Each row is followed by its class.
[ 192  -33  214  337 -100  -84 -354  -91  268  -53  219 -391  -91  148
  -45  221 -196 -216 -293  111  127   -2  236 -202  187   11  123  -88
 -202 -233  147  285  112 -217 -226  294  514  285  246   90 -198 -174
   98] => <142>
[-242  336  -10  -54  365  130   58  -47  -91  110 -241  -69  308 -154
  160 -350 -125  332 -211 -308  -89 -152  -11 -103   -5 -225  453   37
 -113  194  240  288   22  102  176 -142  101 -322 -155  -41  387  222
 -162] => <223>
[-200   81  -62   15 -185  -14  348   -3    5  152   -1   45  -18 -299
 -102   45    1 -343   70   78  205  190   14  215   10   41  134   -1
  299  -16  120  -62 -102  130  362  115    9   66 -313  -96  -63 -443
  -64] => <203>
[-258   72  224 -189  192  -26  -88   11 -176  148  -39   24  302   34
 -114 -145 -202  162 -128 -525   49  -96  179  126 -283  -68  227  200
   95 -556 -137  325 -447   -5  -35   89  168   -9  244  326  414 -162
  293] => <79>
[-170  -19   -5 -293  154  -21   40 -152  124   31 -561  103  305  482
 -134   76  262   75  -66 -113   79  -93   97   66 -186  112 -350 -183
   90 -310   30  -49 -249  159   60  779 -346 -156   99  162  135  331
  493] => <180>
[-227 -168  164 -172   27   54  -91  -84  149  -86  -50  100  326  -60
   35 -221 -323  281 -112 -231 -204 -374 -211  -93 -112  -23    1  251
 -187 -396  -53  -77  209   42 -129 -215  416 -236  237 -250  446  108
  198] => <223>
[-168  171  236   58 -114  131  135  -34 -130  286 -111  -58  -68 -292
   41  -59  215 -221   65  304   42   30    3  -61 -107  162  560   -5
  245  -86   62    4   82   65  409 -113  160  -76 -484   88   79 -273
 -240] => <17>
[-198  -99  -50 -139 -223  201   62  -65 -182   52   74  129   11 -178
  -26  154  -63 -216  145  222   90  -13  -53   -3  -39  179  466   63
  354 -200 -284   98  140  125  248  -97  325  116 -175   69  162 -399
  -91] => <223>
[  63   16 -225  163  -54  320 -123    5   78 -157 -115  395  -90  105
  108    8  149  152 -139  -95   27 -321 -375   31  130  402  112  -60
  -63  161   30  -27  168  -12 -174 -434   91  139  131  -54 -240  486
  -94] => <160>
[-313   15  372  -56   83   90   39  290  -94   92  -69   89  134   49
  181   85    6  133 -166 -367   65 -302  219  -40  -78 -251  178  486
  -43 -611 -185  297 -362  262  101   14  115  -15  124  141  352  -27
  126] => <79>
[  52 -350  279 -106   71   66 -302   20   54  -42  -41   25  170  -18
   21 -176 -319  134 -136 -159 -257 -359 -302  -21 -289   63 -116   28
 -313 -345   61  -85  501  103 -211 -448  378 -278   72 -290  306  342
  -68] => <180>
[ -65  174  106 -136  -83  181  270   78   23  243 -140  116  -37 -170
  -11   34   31 -276  -31   96  238   89  -13   62    0    6  117 -101
  373  -82  118   25  -47  142  433  205   28  121 -554   -9    7 -238
 -185] => <65>
[ 127  109  177   26  -26  250 -125  175  -81  -41 -117  -59   32  290
  -25  -42   70   86 -186 -249   86 -333 -101  -27    1  116  288   35
 -202  -72 -151  -52 -164  -12    3 -187   42   48  -16  121   70  359
   48] => <37>
[ -82 -121   -7  245  -42   41 -304 -114  127  113   81 -169   68  204
   -5  173  -98   91 -192   68   58  -34   -6  -54  -67  125  463 -105
 -466 -126  144  146  -32 -250 -130  -91  226  121  332  264  -69  163
  445] => <65>
[  -7   67  -56 -143  219  -66 -332  -83  -59 -146 -242 -104  362  119
  -37 -207 -237  226 -238 -168  -81 -432  -42   20 -151   38  -96  204
   18 -212   29  -75  371  -74 -278  -57  305 -190  202  -85  201  329
  112] => <180>
[-289  284 -163 -301    7   70   93  139  268   35 -195   11  -38 -222
  361  -97   74   62 -286   41   28 -143    7 -221  218 -156  466  -47
 -164  116   52    3  -23   93  278  206  132 -277 -132 -469  168   -4
 -236] => <65>
[-393  167   64   70 -247  126  142  151 -116  138 -129  -29  -28  -88
   94  227  353 -202  -42  291   88  -30  195  -98  100   54  645   98
  271 -179  209  136 -162   25  442  209  223  -52 -103   52 -103 -518
   15] => <143>
[ 140  282  302   98  172 -108 -135 -180  237  109  175 -622   89  -33
  -24  -32 -200 -125 -423 -100   42  -19  454 -117  121 -126   67 -179
  -69   32  259  166 -127 -199 -330  255  264  158   37   25  110   58
  120] => <203>
[-459   53  149 -288  297   94   38 -179 -321  397   95  128   99 -162
   11  -28   12  320  201 -226 -131 -136  273  178 -400    9  619  329
   80 -323  -94  440 -477   -4   95 -263 -128   12  216  338  592 -141
   21] => <99>
[-103  143  237  275 -349 -147  193 -143 -122  357  -10  -81 -253 -507
  -68   -9  138 -387  248  457   14   45  -68   89 -193  180  491  -52
  229   18  182 -153  -46 -144  338  -26   37   65 -510   58   68 -430
 -234] => <79>
[-536  -78   29  -34   57   62  280   94 -144  126 -202  191  203   -6
  -23   12  -92  381  -18 -324  -19 -371   23  136 -363 -144  140  545
  147 -521 -141  160 -221  -81   53 -146  -82  101  238  341  453 -219
  282] => <180>
[ 230  210  390  334  -30 -137 -320  -97  215   40  227 -358  -87   62
  116   37 -288   18 -476 -121  107  -91   10  -45  129   18 -162 -182
 -409 -107  268  224   -6 -396 -368    3  373  197  154  111  -24  266
   97] => <203>
[-212 -176  105 -294  108   98   -6 -186 -158   97 -279  288  221  426
  -81  131  203  214   70 -211   16  -78  -17  168 -381  159 -333   88
   38 -518   33  193 -123   -6   28  362 -319 -126  266  423  272  214
  379] => <55>
[-105  110  108  242  -64 -150 -187 -164  162  110  121 -499   56  -99
   -4  230 -173   48 -214  274   15   62  296 -177  209   26  481   89
  -94  -29  196  216 -233 -389 -246  324  361  215  227  150  -46 -227
  442] => <99>
[ -29  -72 -139 -377   40   79 -189 -163 -103  202 -289  269   -4  265
 -107  201  258  202  166  135  141   23 -151  134   44  189   64  125
 -233  -33  209  206 -310  133   37  545 -221 -139  154  107  -78  317
  295] => <203>
[ -56   64  247  -47   54   49 -144  -24  207  -60  389 -287  115 -150
   57  175 -236   84 -299  -67   63   32  231 -334  388   45  440   95
 -243  -33  318  376  -11 -227 -277   20  658  319  377 -149 -107 -185
  132] => <143>
[-353    3  145 -376  -96   32   70   11  -87  -28 -342   90  196  348
   80  -20  140  141 -165 -133  118  -69 -214   -1  -58   14 -352  139
  -78 -431 -345  -49 -455  288 -164  453 -131 -191  248   17   27  161
  508] => <37>
[ -94  153 -181  -58 -157 -160   89   23  -14    9   13 -168   -8 -335
   74  -69  -90  378  -15   40  -84  -46 -351  -50  282 -169  516  472
 -348  359  135   92   85 -113    2  -34  184 -200   75 -211   14 -201
  -30] => <142>
[-160  203 -412    0  264   34   18  -20  228  235 -270  -83   23 -338
  179 -112 -390   38 -253  -18  143  -59    9  -78  144 -198  264  -34
 -102  316  296  141  151  -17  150   68    1 -167 -361 -249  145   50
 -176] => <55>
[-163   53  208  252   45  220 -294  -42  329  -80   55 -288  101  181
  219  288  -62  -85 -414   55    8 -264  208 -259   48  205  500 -148
  -16 -341  251  255   66 -268  -76   33  557   57  284  237  159  177
  405] => <79>
[-219  173 -105   51  207  -53 -122 -144   90  136 -139 -201   76 -223
  151 -160 -185  122 -196  116  -22 -176  104 -234  -18 -134  756  -54
 -148    8  182  218   90   -5  262  128  222 -195 -109   68  345  -48
    9] => <79>
[-162  101  373   25  213   37  -44    8  147 -193 -123 -133  347  -52
   81 -308 -411  412 -470 -266 -113 -551   -7 -171  -96  -45  120   38
  149 -261  232  -90  241  -14 -124 -320  568 -233  213 -111  312  146
  263] => <160>
[ -98   14  268 -357 -233  108   55    7  122 -211   31  -99  134 -137
  168 -143 -213  178 -322   35  -93 -446 -140 -136   78   43   60  346
  139 -380 -117 -347  201  -54  -78 -187  598 -220  291 -328  325 -181
  251] => <37>
[-249  155  146   93  -54  164   74   56 -142  192 -154   50   43 -174
  -77   55   45 -432    8  184  181  -63  123   44 -200  110  516  -18
  355 -364   34   86   86 -160  577  107  302  -15 -438  131  148 -356
 -205] => <223>
[ -69   11   36  -43  201  -69 -302  154   92 -323 -195  -23  412  244
  -45 -264 -583  314 -495 -479  120 -471 -293  -41  -21  -62 -184  194
  -66 -455  175  -22  390 -138  -78  -55  601 -144  265  -54  171  284
  348] => <24>
[-121  -55  325 -595   68  123   70   50   59  330 -188  -43 -102  225
   80  261  258   80 -104  -51  165   64   95  -95   61  131  108  -20
 -448 -243   21  216 -565  163 -152  681  -93 -127   51   35  241  312
  432] => <223>
[ -79  -56  296  149  216  116  -78   77  135 -189 -176 -139  499  191
   -1 -372 -447  171 -369 -312  104 -385 -115 -244 -216  -86 -149  -79
 -192 -486  135 -259  423 -103   -5 -209  342  -75   13  -85  250  248
  201] => <142>
[-113   12   28  -36  206  354 -367  212  151   -3 -447  188  181  349
  156 -221 -190  140 -270 -163  117 -640 -162 -123 -274   84   52   60
 -270 -575  168  -40  384   58   28 -192  398 -206   15 -137  432  557
  -61] => <99>
[-276   31  299 -642   90  102   22   81  218  334 -414   52  181  285
   18  139  160  248 -191 -182   85   54   11  -86  -12  -14 -196  -14
 -409 -176 -213  159 -518  358 -144  465 -179 -228   18  -17  249  389
  413] => <65>
[-114   89  397  232 -121  -80 -363  -90   61 -138  321 -377  -35   85
   64  116 -158   39 -453 -186  -99 -166  184 -169  279  213  509 -214
 -370  -67  198  242 -259 -140 -302 -129  724   26  506  -26 -143  106
  280] => <37>
[  23 -108  141  358    1  304 -139  -16 -233 -123  -38   45   54  294
   58 -103   25   90  -46 -278  -45 -296  -76  -93   20  312  201   48
  -88   48  -73  124   53  177 -188 -614   85   35  228  212  -91  232
   -9] => <99>
[  96 -111  -83 -129   -7  479   59  159  -11  -79  -22  195 -170  303
   16  -42   23  315  -51 -350   -5 -371 -367  -52  144  206  117  146
  -73  121  -11  -21    7   50  -89 -467   -2  165   84   87   27  397
  -64] => <142>
[-279  248  448 -129  233  114  -67   92 -149   86   51   96  157   11
  196   57  -40  147 -230 -378  155 -105  268   -6 -123    8  -34  243
   52 -490 -190  418 -313  -37  -66  -98  184   76  153  199  234   82
  -29] => <17>
[ -89  301   88 -239  187 -113 -196   41 -151    0   27  -63  189 -157
  224  -75  -42   67  -58  -27   17 -208  -98 -197   97  -99  692  127
 -177  -89  303  256  187 -121  375   62  422 -223   56  -94  411   69
 -227] => <17>
[ -12   92   16  -37   61  -89 -403   17  333   15  238 -317   31  159
 -125  128 -226 -113 -524 -187   72  109  112  -71  205  181   13 -291
 -293 -165  256  216 -112 -405 -297  266  390  285  224   27 -150   88
  274] => <24>
[-179  155  254   80 -102  -20  142  -90   25  412 -164 -236  -38 -308
  -30   -4  -35 -357  -84  245  117  -31  168   73 -194  -28  400  -33
  280 -260  221    0 -119  -86  276  235  188  -38 -402   27  160 -427
    5] => <180>
[-105  413  255  225  -76   34   23  -49 -225  -13  -55    3  243 -181
  152   -9  363 -413   16  149   94  125  161   40 -124  296  376 -268
  305 -281 -119   80   65   62  441   75  140  -83 -425   36  -11 -218
 -311] => <143>
[  -1 -121   16 -293   18  312  -51  129   61 -170   43  271   -8  124
  181  136   86  298 -102  -38 -106 -345 -282 -133  125  128  165  230
   60 -101   42  130   82   52    4 -128   70   95  177  -46  135  266
   21] => <223>
[ -95 -222  361 -399  127   67   56  -14   25  229 -227  -90   83  295
   37  -12  123  -55   25 -100  -76   48  -68  -33 -212  -63 -270 -173
  -90 -455 -138   21 -418  435  -86  502 -268 -210  -54   30  361  254
  309] => <160>
[ -90  -30  106 -661   39    8  106   73 -179  363 -284  131  -73  252
    9   31    2  178 -136 -175  246    7 -290   64  -46  -53 -400  137
 -368 -382  -47  128 -416   94 -100  536 -177  -23   42  150  278  295
  314] => <55>
[   5 -175 -112  209 -102  201   56   39  -43   -2 -138   16  -25  165
 -147   51   66   81  193  -20  -24 -349 -321  -11 -127  254  362  130
   -5   65  -78 -130  311 -332   59 -396  -85  160   27  246  -11  106
   11] => <65>
[-161   85  216 -511   -2   36  245  -30    5  178 -110  192  292  267
   37  171  387  143  303  -22  -14   87 -128   52  -81   47 -318   75
  106 -387   -2   92 -198   79  254  535 -442 -136    5  185  307  -92
  258] => <65>
[-550   59   58 -292   57  132   44   23 -169  290  -37   67   48  -70
   71    5  -43   41  -94  -99   23 -112  -59   79 -306 -163  412  365
  203 -554 -121  227 -322 -238  261   87   -3   68  -61  272  355 -172
   63] => <55>
[  17 -188 -173  240   23  190 -200   42  -41 -127   20  245 -251  337
  100   -4   62  119  -48 -178   34 -243 -272    1   64  204  174  -54
 -410  113  178   33   37   15   46 -415  -26  -35  294   48 -210  464
   16] => <24>
[ -63   34  341 -250  128   13  -82  184  169 -212  -32  154  273   41
  100 -138 -335  256 -409 -196  -60 -568 -199 -162    0   14 -252  180
  170 -457  339  -41  276   37  -37 -166  498  -76  303 -152  335   34
  169] => <160>
[  96  143  174   49 -201  -56 -172  -61   20 -163  256 -381    9  199
  -60  150 -165 -138 -339  -25  197   -2  151 -184  251  110  283  -95
 -107 -110  -41   93  -53 -407 -220  278  583  338  236  220  -46  -70
  306] => <99>
[   0    3  104   51  -15   -4 -208 -102  412  -37  260 -134   84    9
  -83  293 -177   94 -253  -60   18 -122   80 -204  220  400  132  -21
 -231 -112  225  248  -53 -321 -598   62  470  377  415   38  -96   69
  454] => <55>
[ -98   53   48 -341  271  199 -182  211   74 -229 -168   93  422  193
  163 -347 -307  361 -431 -267  -27 -415 -298 -159  -30 -112  -84  121
  -92 -340   63 -192  442  131   77 -354  393 -227  115 -181  359  435
   67] => <160>
[-170  148 -162  -94   70  -47   66  171  -52   74 -417  -60    6 -151
  175 -309 -304  115 -439 -267  185 -246 -174  -40   80 -300  134  -31
 -307  146  103 -127   12  127  177  104  -32 -244 -318 -315  162  226
 -165] => <37>
[  48 -158  -74  200 -155  232  -15  135 -302    6 -324  128  -72  395
  -94  -69  209  205  115 -148    4 -416 -266   79 -143  257  130  258
 -275 -181 -276 -139 -205   64  -82 -346 -146   53  252  325  174  331
  158] => <203>
[-189 -145  -45 -402  103  151  -97  -18   97   96 -370  108  146  429
  -86   64   63  -19 -203   -7  191   61 -152   -9 -121  126 -218 -125
 -207 -403 -103   10 -149  110  107  594 -183  -39   22  160   94  281
  355] => <160>
[ 111  -14 -108   -6    7  341 -221  195 -111 -141 -129  303  -13  285
  164   86  177  127  -19  -52  160 -365 -178 -163  153  332  241  143
 -251    6  144   26  133   97   47 -223  -23   95  133   45  -24  424
  -89] => <79>
[ -23 -188  120  276  137  396 -142   42  -48   -5 -190   15   77  290
   62   50  -86   68  -26 -193   70 -440  -35 -145  -46  286  424  -10
   26  -22  252  161   54   57   60 -424  -24   65  192  148    9  157
   10] => <180>
[-386 -122   39 -181  119  -29   46  273  -30  237 -159    2  151  192
  -96   -3 -324  180  -67 -399  359 -176 -168  114 -263 -218  453  493
 -125 -625  -39  160 -294 -245  179   81   57  140  295  393  357 -249
  464] => <160>
[-333  113  123  157 -103  110  195   65 -135  130 -246 -131  -24  -86
  -33    5   24 -247  -84   39  268 -103   23  -83  -32   56  745   -7
  202 -183  228   67   -5 -127  477  145  365  -39 -246  136   64 -287
   42] => <24>
[ -10   66  128  -59   45  -73 -174  -98  343  -20  442 -238   61  -88
  -90  286 -213  -49 -288    8   26  -19  263 -125  165   64  105  -85
 -104 -104  387  273   82 -321 -184  246  443  297  234  -42  -30 -140
  187] => <17>
[  77  -98  322  117   40  -97 -241 -154  253    1  372 -204   65  127
    4  180 -226   42 -102 -168  -19   50  -35  -85  188   98  -38 -108
 -224 -186  485  232   50 -311 -142  115  327  162  297   83  -57   94
  289] => <17>
[-362  377    8 -276  353  266   69   -9  -62  326  -19  297  254  -69
  292   11  236  338  -87 -353  -33  115  269  227 -101  -10   12  356
  233 -560  -48  620 -385  127  -14   36  -87   75   27  327  442   -1
    3] => <99>
[-263    8  181 -223   17   47 -180   24 -238  180   74  223  -87    3
   45  117  -69  248   72 -168   64 -180  -70  134 -197  105  587  315
   49 -470  -11  425 -417  -25   82 -113  319   56  350  280  305 -135
  101] => <142>
[   1  -71  -35 -192    6   11 -415  122  269 -174  -17  -13  191   76
   97 -200 -541   75 -334 -155   40 -349 -348  -54  -80   13  -60  107
 -170 -323   19 -206  493   14  -67 -305  603 -240   97 -277  278  220
  111] => <17>
[ -66  -77  222  -17   92  179  -12  -71  -38 -202  -36   82  366  118
  -50 -232 -287  429  -41 -249 -211 -434 -224  -49  -97   64 -335  263
  148 -167   42 -137  348  -14 -176 -626  222 -137  332   -1  221  125
  157] => <37>
[-119  -83  178  231   40  -15  -99  -54   32  -75  407 -369  176   77
 -157   63 -530   33 -389 -417  169    2   87 -137  135    4  241  -94
 -414 -220  241  335 -140 -264 -327   75  534  376  347  154  -79 -133
  388] => <142>
[-142  -54  275 -452  192  164   -3    9   44  411 -339  111  138  245
  -95  111  206  156  -27 -126   55 -105   31  -49 -181  192  -62  -34
 -118 -361   20  171 -419  174 -127  274 -145  -32   77  240  342  291
  409] => <17>
[ 120  314  228 -104   -5 -124 -144  124  -33    6  -78  -62   11 -110
  292  -60  -17   74 -356  -50   77 -170  -61 -203  218 -122  318 -104
 -286  -39  279  158   73   63  211  161  438 -142  -93 -133  313  225
 -184] => <17>
[  14   23  138  110  193   47 -136 -185 -107   12    5 -128  -24 -279
  152  -92  -97  145 -101   56 -153 -189   50 -155 -101   34  694 -205
 -206  202  330  261  270  -74  260 -219  265 -266    9 -110  269  144
 -334] => <17>
[ 179  107 -121  139   33  146 -321    4  -98  -82 -145  236  -44  255
   14 -180  -82  279  -25 -188   67 -290 -361   85  -27  225  117  -24
 -204  123   82  -19  -77   63  -75 -311  -68   84   26   93  -30  541
  -68] => <37>
[ 255  -93 -280  387   98  131 -260 -203  -90   13 -176  115   12  195
 -206 -153    6   42  182    2  -77 -362 -222  148 -309  476  214  -23
  168  -65  149 -103  411 -325   79 -439 -174  214   38  430  121  144
 -128] => <142>
[-247  221  224 -605  134  134  -51  -41 -328  208  -73  229  239  -38
   87  -26 -138  278   28 -206  140 -276 -150   92 -184   71  260  440
  289 -676 -309  295 -242 -104   84   67  225  151  101  328  706  -59
   40] => <160>
[-401  290  231 -488  273  117  -29   41 -172  258  -59   68  208   38
  132   71  113  167 -288 -215   75  -11  284   69 -131   -6  136  311
  263 -582  -15  420 -376 -204  128  300   13   75   72  385  405  -92
  145] => <223>
[-244  497   39 -186  104  -56   -9    5   51   48 -243  -12  124 -209
  257 -219   92  165 -271  -17  -28 -190  -54 -155  110 -146  397   99
 -175   32  195   82  132 -103  193   21  369 -311  -70 -161  334  180
 -195] => <37>
[-597   68  297 -542   82  211  110  187 -211  103  -23   -7  141  143
  103  -20   89   47 -202 -379  135 -256   83  -27 -271 -100  288  351
   84 -899 -306  235 -308  -57  -10  287  253   72   65  188  493   -9
  121] => <203>
[ 117   47  408   45  214  170 -257   82  187 -127 -207  119  225  115
  229 -159 -302  362 -410 -266  -76 -413 -232  -81  -32    8 -351   84
   17 -372  185  154  366   98 -185 -258  459 -149  -15  -71  229  547
   37] => <99>
[-110 -114  442 -419  141  258 -122  -31  -53  209  -87  214    6  362
   69  211  316    8  -89   43  -44  -20 -107 -131 -143  270 -187 -155
 -258 -515   69  328 -330  336   31  433 -144  -35  -75  244  205  403
  186] => <142>
[-182  330   77    8 -120 -121 -313   65  106 -111  383 -294  -76  156
  114  127 -180   23 -434  -88   24  -72  107  -72  234   20  210   30
 -313 -205   46  317 -270 -217 -251  168  641   92  383   76   25  -47
  236] => <223>
[-148  -94  124 -302  -51   86 -149  -68 -272  140 -320  131  134  472
 -124  169   99   26   14  -48  113  -54  -58  121 -287  159 -347  -22
  -45 -593 -152  164 -265   29   22  514 -174   16  138  424  328  129
  296] => <37>
[ 102 -110  -17   58  208  -17 -250    6   85    5  -17  141  118   31
    2 -136 -638  302 -291 -254   89 -347 -384  120 -214    8 -337   74
 -119 -427  340  237  409 -192 -146 -208  324   67  148  193  332  165
  141] => <203>
[-270  100  229 -115  -73 -265 -207 -206  197  156  135 -118  210  -53
  -30  426  156   55 -109   89 -121   14  259  -80  176   55  219   70
 -261 -272  169  313 -245 -341  -75  424  264  109  394   63  209  -34
  369] => <24>
[-250  202  111 -114  -49  -55 -197  151  341 -218 -170 -156  521  113
   64  -34 -249  169 -227  -82   97 -432 -228 -185  127  -66   46  380
  -49 -322  -22 -265  162 -200  -19   62  442 -178  236 -329  122  111
  394] => <17>
[-226   98   98   39 -163 -127 -202  -77  231   11  253 -493  -35    2
   59  200 -153  -74 -210  372 -109  -23  152 -233  105  -60  453  146
  -42 -161    9  108 -126 -194 -142  197  480  129  189  129  104 -288
  345] => <180>
[-166   95   30  270 -159 -131 -267 -121  181 -255  121 -262  161  173
   30  221   29  -55 -282  179   88  -91  250 -140  114   71  492  -60
  -97 -159  223   15   83 -254   26  205  439  129  419   79 -159  -59
  367] => <37>
[-217  -86  -21   66 -328   -5  458   11 -129  161  -43   -6  -48 -294
 -250  210   93 -398  296  302   67  168  111  109 -180   90  140   86
  478 -147  -87 -130   62 -215  384  269  -71  167 -410  156   39 -746
  -57] => <65>
[-496  156  116 -576   63  200  210  187 -379   77   14   90   16  -20
  143    4  -38  155  -59 -210  186 -313   78   14 -174 -290  421  596
  228 -560 -357  219 -289   87  142  122  240  -40   33  155  450 -197
   52] => <37>
[  27  125  -64 -234 -151 -212  150  -21  104  126   64  -13  -54 -473
   54  -56 -150  192   22   72  -43  -53 -252  -76  256  -94  370  231
 -125  251  222  -20   78  -68   98   26  265  -68  -76 -249  256 -233
  -43] => <17>
[  94  -18  129   93   12  -35 -332  102   99 -125 -330  104  262  212
   17 -306 -329  260 -333 -252    1 -363 -302  -13  -49  -76 -322   60
 -341 -272   99 -129  274  117 -142 -191  429 -216  146 -218  150  463
  100] => <99>
